Below are the code and all the weights of a small trained network. Each question names an input and a class and asks about switching units off, where a switched-off unit gives its printed mean instead of its output.

import numpy as np


def w(rows, s, z=0):
    codes = np.array(rows[::2]) - 128.0
    scale = np.full(codes.shape[1], s)
    scale[-1] = z or s
    return codes * scale


def f(y):
    return np.maximum(y, 0)


def log_softmax(a):
    a = a - a.max(-1, keepdims=True)
    return a - np.log(np.exp(a).sum(-1, keepdims=True))


def net(x, mask):
    res = np.array(x, float).reshape(1, 8) / 4 @ E
    y = f(res @ A[0][:, :-1].T + A[0][:, -1])
    res = res + np.where(mask, y, B[0][:, -1]) @ B[0][:, :-1]
    return log_softmax(res[-1] @ U[:, :-1].T + U[:, -1])


A, B = {}, {}
E = w([
[124,121,142,100,121,140,137],'x0',
[251,159,212,143,183,226,82],'x1',
[159,185,104,9,141,23,3],'x2',
[129,129,126,138,134,122,125],'x3',
[136,141,120,162,123,105,123],'x4',
[125,122,137,117,129,132,130],'x5',
[122,114,130,137,139,131,112],'x6',
[32,248,229,148,204,163,121],'x7',
],0.0059)
A[0] = w([
[115,129,110,116,139,114,140,51],'neuron 1',
[138,103,123,165,141,156,185,109],'neuron 2',
[124,130,125,148,143,140,167,111],'neuron 3',
[163,140,143,138,128,157,112,39],'neuron 4',
[150,149,113,82,143,92,94,98],'neuron 5',
[115,145,137,128,150,124,131,173],'neuron 6',
[122,121,128,147,105,151,125,114],'neuron 7',
[119,108,123,163,122,159,170,115],'neuron 8',
[127,133,123,146,137,139,160,121],'neuron 9',
[96,182,141,124,154,138,140,175],'neuron 10',
[109,93,126,184,126,174,201,110],'neuron 11',
[132,120,111,125,112,132,120,149],'neuron 12',
[248,152,163,144,156,194,111,14],'neuron 13',
[163,95,108,125,119,122,135,156],'neuron 14',
[8,102,78,134,101,85,177,4],'neuron 15',
[90,130,92,92,154,91,130,47],'neuron 16',
[67,167,151,141,147,118,121,189],'neuron 17',
[129,126,127,126,138,132,127,102],'neuron 18',
[132,147,117,108,121,122,97,98],'neuron 19',
[122,136,113,126,130,129,122,80],'neuron 20',
[93,152,153,140,149,131,127,125],'neuron 21',
[135,133,123,115,141,119,126,98],'neuron 22',
[233,20,61,116,121,102,161,172],'neuron 23',
[165,141,140,137,126,165,107,7],'neuron 24',
[89,183,149,130,143,143,132,161],'neuron 25',
[123,114,122,152,133,150,164,107],'neuron 26',
[80,197,153,131,150,147,136,161],'neuron 27',
[130,149,128,119,119,131,136,147],'neuron 28',
[146,147,116,100,139,89,91,104],'neuron 29',
[140,121,140,119,136,129,132,63],'neuron 30',
[142,164,116,78,139,89,82,97],'neuron 31',
],0.014,0.0015)
B[0] = w([
[137,130,132,138,136,115,143,140],'neuron 1',
[145,134,168,103,117,131,74,182],'neuron 2',
[138,130,145,121,126,129,90,155],'neuron 3',
[147,126,119,130,143,109,169,160],'neuron 4',
[154,135,183,127,126,128,67,181],'neuron 5',
[116,130,117,122,107,142,135,149],'neuron 6',
[133,129,140,118,125,127,111,146],'neuron 7',
[147,127,166,113,130,131,72,176],'neuron 8',
[132,126,146,118,129,135,101,151],'neuron 9',
[92,127,93,141,103,153,119,173],'neuron 10',
[160,135,198,101,129,127,38,207],'neuron 11',
[120,138,119,135,124,136,134,145],'neuron 12',
[160,109,110,129,173,58,248,226],'neuron 13',
[102,148,102,148,116,142,124,168],'neuron 14',
[188,115,116,135,180,67,253,214],'neuron 15',
[169,122,141,126,155,105,161,167],'neuron 16',
[90,131,79,145,112,155,133,177],'neuron 17',
[134,128,124,136,122,123,127,130],'neuron 18',
[148,131,154,124,123,130,99,155],'neuron 19',
[131,116,133,115,137,137,132,133],'neuron 20',
[99,139,100,123,106,145,135,162],'neuron 21',
[137,136,138,140,125,119,111,138],'neuron 22',
[25,145,52,149,94,190,127,248],'neuron 23',
[151,123,115,133,133,94,167,161],'neuron 24',
[87,137,90,140,110,153,120,175],'neuron 25',
[150,131,156,129,117,126,87,163],'neuron 26',
[77,120,76,140,100,161,116,187],'neuron 27',
[124,123,128,135,133,133,116,135],'neuron 28',
[144,124,180,97,125,144,89,175],'neuron 29',
[133,135,122,148,138,108,120,134],'neuron 30',
[159,116,190,119,124,139,59,191],'neuron 31',
],0.024,0.013)
U = w([
[2,162,54,171,86,199,122,255],'0',
[175,138,229,91,135,136,36,73],'1',
[173,100,111,149,207,50,237,44],'2',
],0.0098,0.00058)

Each question gives the input, the list of numbers given to net, and the class t.
The units are the neurons (one row each of A and B). Each row of codes is followed by its name. A weight is (code - 128) times the scale printed after its matrix; where a second scale follows, it is the last column's (A, B and U).
mask holds one flag per neuron, in row order. A switched-off neuron (its flag False) gives its mean, the last column of its row in B, instead of its output. The means were averaged over made-up inputs and are rounded, as every weight is.
A unit's drop is (log p(t) with every unit on - log p(t) with that unit switched off) / (log p(t) with every unit on - log p(t) with every unit switched off).
The circuit of an input: a set's keep is (log p(t) with only the set's units on - log p(t) with every unit switched off) / (log p(t) with every unit on - log p(t) with every unit switched off). Starting from the 12 units with the biggest drops (on a tie, the unit counted first), units are removed one at a time, each time the one whose removal leaves the highest keep (on an exact tie, the one counted first), for as long as the keep stays at least 0.8.
units of the circuit, in order: the units of the circuit, biggest drop first
unit that matters most: the unit with the biggest drop
top k neurons: the k neurons with the biggest drops, biggest first
drop when u is switched off: that unit's drop, to one decimal
input [5,6,4,-8,8,-1,-3,-7], class 0: unit that matters most	neuron 23
input [3,8,3,5,0,8,-8,7], class 2: top 4 neurons	neuron 13; neuron 23; neuron 24; neuron 4
input [-7,-4,-7,6,0,5,-1,6], class 1: top 3 neurons	neuron 11; neuron 23; neuron 8
input [2,2,4,3,1,-7,-1,-4], class 0: top 2 neurons	neuron 23; neuron 11
input [-7,7,5,3,7,-2,-1,5], class 2: top 2 neurons	neuron 13; neuron 23
input [7,6,-6,-6,7,3,-5,4], class 1: top 3 neurons	neuron 11; neuron 15; neuron 23
input [8,-1,7,6,-4,7,-8,7], class 0: top 3 neurons	neuron 27; neuron 17; neuron 11
input [-3,-5,-4,-3,-2,-7,2,1], class 2: top 3 neurons	neuron 15; neuron 31; neuron 5
input [-1,5,5,-2,-5,6,7,-5], class 0: top 4 neurons	neuron 23; neuron 15; neuron 11; neuron 2
input [-8,-1,6,8,5,-6,5,-5], class 1: top 3 neurons	neuron 31; neuron 5; neuron 29
input [3,-7,-4,6,7,-2,-3,6], class 2: top 2 neurons	neuron 15; neuron 23
input [0,-2,-2,0,7,6,-7,0], class 1: top 2 neurons	neuron 13; neuron 23
input [0,7,-3,-5,-2,1,0,6], class 2: top 3 neurons	neuron 13; neuron 23; neuron 24
input [8,8,7,-4,-2,3,5,-3], class 2: top 2 neurons	neuron 13; neuron 11
input [-5,6,7,-2,-1,-8,-1,8], class 0: top neuron	neuron 27
input [-7,2,5,-3,-1,-7,0,-5], class 0: top 3 neurons	neuron 23; neuron 11; neuron 2
input [2,7,-5,0,-8,-1,5,-5], class 2: drop when neuron 13 is switched off	7.7
input [1,-3,5,3,8,2,-1,2], class 1: drop when neuron 23 is switched off	0.1
input [-5,-4,-7,4,1,1,3,-6], class 1: drop when neuron 17 is switched off	0.1
input [0,-6,4,2,-3,4,-1,3], class 2: units of the circuit, in order	neuron 15
input [-6,-6,-8,-4,-4,3,8,1], class 1: drop when neuron 11 is switched off	0.5
